Below are the code and all the weights of a small trained network. Each question names an input and a class and asks about switching units off, where a switched-off unit gives its printed mean instead of its output.

import numpy as np


def w(rows, s, z=0):
    codes = np.array(rows[::2]) - 128.0
    scale = np.full(codes.shape[1], s)
    scale[-1] = z or s
    return codes * scale


def norm(h):
    return h / np.sqrt((h * h).mean(-1, keepdims=True) + 1e-5)


def f(y):
    return np.maximum(y, 0)


def log_softmax(a):
    a = a - a.max(-1, keepdims=True)
    return a - np.log(np.exp(a).sum(-1, keepdims=True))


def net(x, mask):
    res = np.array(x, float).reshape(1, 2) / 4 @ E
    u = 0
    for l in range(2):
        y = f(norm(res) @ A[l][:, :-1].T + A[l][:, -1])
        res = res + np.where(mask[u : u + 11], y, B[l][:, -1]) @ B[l][:, :-1]
        u += 11
    return log_softmax(norm(res)[-1] @ U[:, :-1].T + U[:, -1])


A, B = {}, {}
E = w([
[77,224,71,103,168,67],'x0',
[189,169,254,73,117,81],'x1',
],0.0077)
A[0] = w([
[121,142,131,82,150,111,139],'0.n0',
[141,168,69,142,175,111,6],'0.n1',
[112,184,147,44,171,146,150],'0.n2',
[85,163,53,101,156,159,31],'0.n3',
[74,147,254,132,130,59,26],'0.n4',
[89,138,62,171,147,180,136],'0.n5',
[120,177,171,59,165,182,3],'0.n6',
[195,86,145,150,136,218,158],'0.n7',
[96,204,40,83,130,163,5],'0.n8',
[163,139,158,87,171,135,156],'0.n9',
[20,153,81,227,121,152,10],'0.n10',
],0.0091,0.0032)
B[0] = w([
[55,97,120,44,61,131,171],'0.n0',
[144,112,135,23,49,96,176],'0.n1',
[223,132,143,40,123,205,205],'0.n2',
[128,23,235,31,53,225,211],'0.n3',
[107,69,98,194,129,155,217],'0.n4',
[96,176,201,181,153,152,254],'0.n5',
[184,78,145,224,74,143,157],'0.n6',
[127,133,49,49,142,99,250],'0.n7',
[125,57,159,59,159,181,213],'0.n8',
[126,218,3,196,174,61,189],'0.n9',
[95,228,128,232,178,93,245],'0.n10',
],0.005,0.0062)
A[1] = w([
[58,56,121,157,108,77,67],'1.n0',
[157,162,160,123,141,79,108],'1.n1',
[123,103,138,136,6,174,167],'1.n2',
[179,106,82,174,172,94,2],'1.n3',
[104,137,177,180,145,141,104],'1.n4',
[171,179,202,167,107,179,139],'1.n5',
[125,61,123,152,121,157,82],'1.n6',
[160,154,52,140,158,160,71],'1.n7',
[141,154,182,125,33,52,171],'1.n8',
[148,100,198,65,130,107,112],'1.n9',
[149,129,108,37,134,207,110],'1.n10',
],0.011,0.0035)
B[1] = w([
[84,116,159,118,21,155,154],'1.n0',
[62,116,125,151,124,149,177],'1.n1',
[137,183,108,1,140,85,208],'1.n2',
[153,137,167,105,175,86,146],'1.n3',
[195,107,143,149,164,111,177],'1.n4',
[124,153,163,188,249,136,205],'1.n5',
[78,128,181,109,54,125,186],'1.n6',
[126,206,203,116,248,154,177],'1.n7',
[31,116,76,220,74,203,212],'1.n8',
[86,125,136,67,134,132,233],'1.n9',
[171,91,144,64,146,59,254],'1.n10',
],0.0086,0.0063)
U = w([
[66,157,131,154,155,180,235],'0',
[73,112,122,9,73,125,165],'1',
[167,158,143,90,191,107,249],'2',
[163,88,80,164,109,97,2],'3',
[176,98,110,179,71,89,2],'4',
[153,84,75,125,71,109,2],'5',
[157,118,86,170,61,124,2],'6',
[205,100,62,173,91,77,2],'7',
],0.014,0.004)

Each question gives the input, the list of numbers given to net, and the class t.
The units are the neurons (one row each of A and B). Each row of codes is followed by its name. A weight is (code - 128) times the scale printed after its matrix; where a second scale follows, it is the last column's (A, B and U).
mask holds one flag per neuron, layer by layer. A switched-off neuron (its flag False) gives its mean, the last column of its row in B, instead of its output. The means were averaged over made-up inputs and are rounded, as every weight is.
A unit's drop is (log p(t) with every unit on - log p(t) with that unit switched off) / (log p(t) with every unit on - log p(t) with every unit switched off).
The circuit of an input: a set's keep is (log p(t) with only the set's units on - log p(t) with every unit switched off) / (log p(t) with every unit on - log p(t) with every unit switched off). Starting from the 12 units with the biggest drops (on a tie, the unit counted first), units are removed one at a time, each time the one whose removal leaves the highest keep (on an exact tie, the one counted first), for as long as the keep stays at least 0.8.
circuit, biggest first: the units of the circuit, biggest drop first
k most important neurons: the k neurons with the biggest drops, biggest first
top k neurons in layer l: the k neurons of layer l with the biggest drops, biggest first
drop of u: that unit's drop, to one decimal
input [-1,-3], class 2: circuit, biggest first => [1.n8]
input [-3,-3], class 2: top 2 neurons in layer 1 => [1.n7; 1.n8]
input [7,-4], class 1: 3 most important neurons => [0.n3; 0.n1; 1.n5]
input [3,-3], class 2: 2 most important neurons => [0.n10; 0.n5]
input [-2,1], class 2: 2 most important neurons => [0.n3; 1.n7]
input [6,4], class 1: 2 most important neurons => [0.n2; 0.n10]
input [-6,-5], class 1: top 2 neurons in layer 1 => [1.n5; 1.n6]
input [-2,-1], class 2: 3 most important neurons => [0.n7; 0.n3; 1.n7]
input [-8,-7], class 1: top 3 neurons in layer 0 => [0.n9; 0.n7; 0.n4]
input [3,5], class 0: 2 most important neurons => [0.n3; 0.n7]
input [-4,8], class 0: top 2 neurons in layer 1 => [1.n8; 1.n5]
input [0,-2], class 2: top 2 neurons in layer 1 => [1.n4; 1.n8]
input [-2,-3], class 2: top 3 neurons in layer 1 => [1.n8; 1.n4; 1.n7]
input [8,-3], class 1: most important neuron => [0.n3]
input [4,7], class 0: 2 most important neurons => [1.n8; 0.n7]
input [-5,5], class 0: top 4 neurons in layer 0 => [0.n3; 0.n8; 0.n9; 0.n2]
input [-1,0], class 2: 2 most important neurons => [0.n3; 1.n7]
input [-5,8], class 0: top 3 neurons in layer 0 => [0.n3; 0.n9; 0.n8]
input [0,-1], class 2: drop of 1.n1 => 0.1
input [-8,-5], class 1: drop of 0.n9 => 0.0
input [0,5], class 0: drop of 1.n8 => 0.2
input [3,8], class 0: most important neuron => [1.n8]
